Each row has a name. Each piece below is followed by the name of the row it came from, unless a question asks for something else. Each question is about the rows just above it. Places in a row count from 0.

-4	-7	5	31	-1	-3	2	-8	10	-23	-7	-10	-14	-10	-22	-11	-1	10	-3	-18	-3	-2	-20	9	4	-21	-16	14	6	1	3	-8	-16	-5	-3 = zugo
-7	5	-8	31	2	-7	-3	-1	10	-21	-8	-30	-36	-2	16	-4	4	4	-23	0	-29	-43	-30	-14	1	5	1	-5	-39	13	-19	-4	-3	-5	-7 = Mutik
7	-16	-30	-3	51	-10	-8	33	11	38	-4	18	7	10	26	15	9	-13	-10	27	-8	10	28	-9	-4	38	3	-16	14	-8	6	-16	-5	1	-9 = Ligo
Row and place where -16	14	6	1	3	-8	-16	-5 starts:
zugo, 26
5	-8	31	2	-7	-3	-1	10 begins in row and place
Mutik, 1
Row and place where -21	-16	14	6	1	3	-8	-16	-5	-3 starts:
zugo, 25
-14	-10	-22	-11	-1	10	-3	-18 begins in row and place
zugo, 12

-4	-22	35	-13	-18 : ser
-1	17	13	-7	3 : Vapak
-42	38	-26	5	5 : Zib
-42	38	-26	5	40 : Gid
38	-26	4	-7	-15 : dal
-22	32	-13	-24	30 : dizip
The row with -42	38	-26	5	40 is
Gid
Row and place where 5	40 starts:
Gid, 3
The row with -42	38	-26	5	5 is
Zib
Where does -13	-24	30 start? Give its row and place.
dizip, 2
Row and place where 5	5 starts:
Zib, 3
Row and place where -22	35	-13 starts:
ser, 1

-5	24	23	6	-3 : dugo
6	23	6	24	-3 : Tedob
-26	20	2	-2	41 : puf
Row and place where 24	23	6	-3 starts:
dugo, 1

30	-35	6	38 : Tor
27	-33	-19	27 : tikad
-33	31	-35	35 : bulu
31	-33	-28	-21 : tet
27	26	-38	-21 : mabur
31	-33 begins in row and place
tet, 0
Where does 31	-35 start? Give its row and place.
bulu, 1
Where does -33	31 start? Give its row and place.
bulu, 0
Row and place where -33	31	-35 starts:
bulu, 0
Where does 26	-38 start? Give its row and place.
mabur, 1
Row and place where 27	26 starts:
mabur, 0

2	-33	-40	11	26	-5	11	-1	-8 = Vit
15	28	17	17	-23	1	-8	12	2 = zug
5	-13	-16	19	-46	-1	28	15	-3 = Vuf
15	28	17	17	-23	1	-8	12	-1 = Tafi
Row and place where 5	-13	-16	19 starts:
Vuf, 0
Where does -40	11	26 start? Give its row and place.
Vit, 2

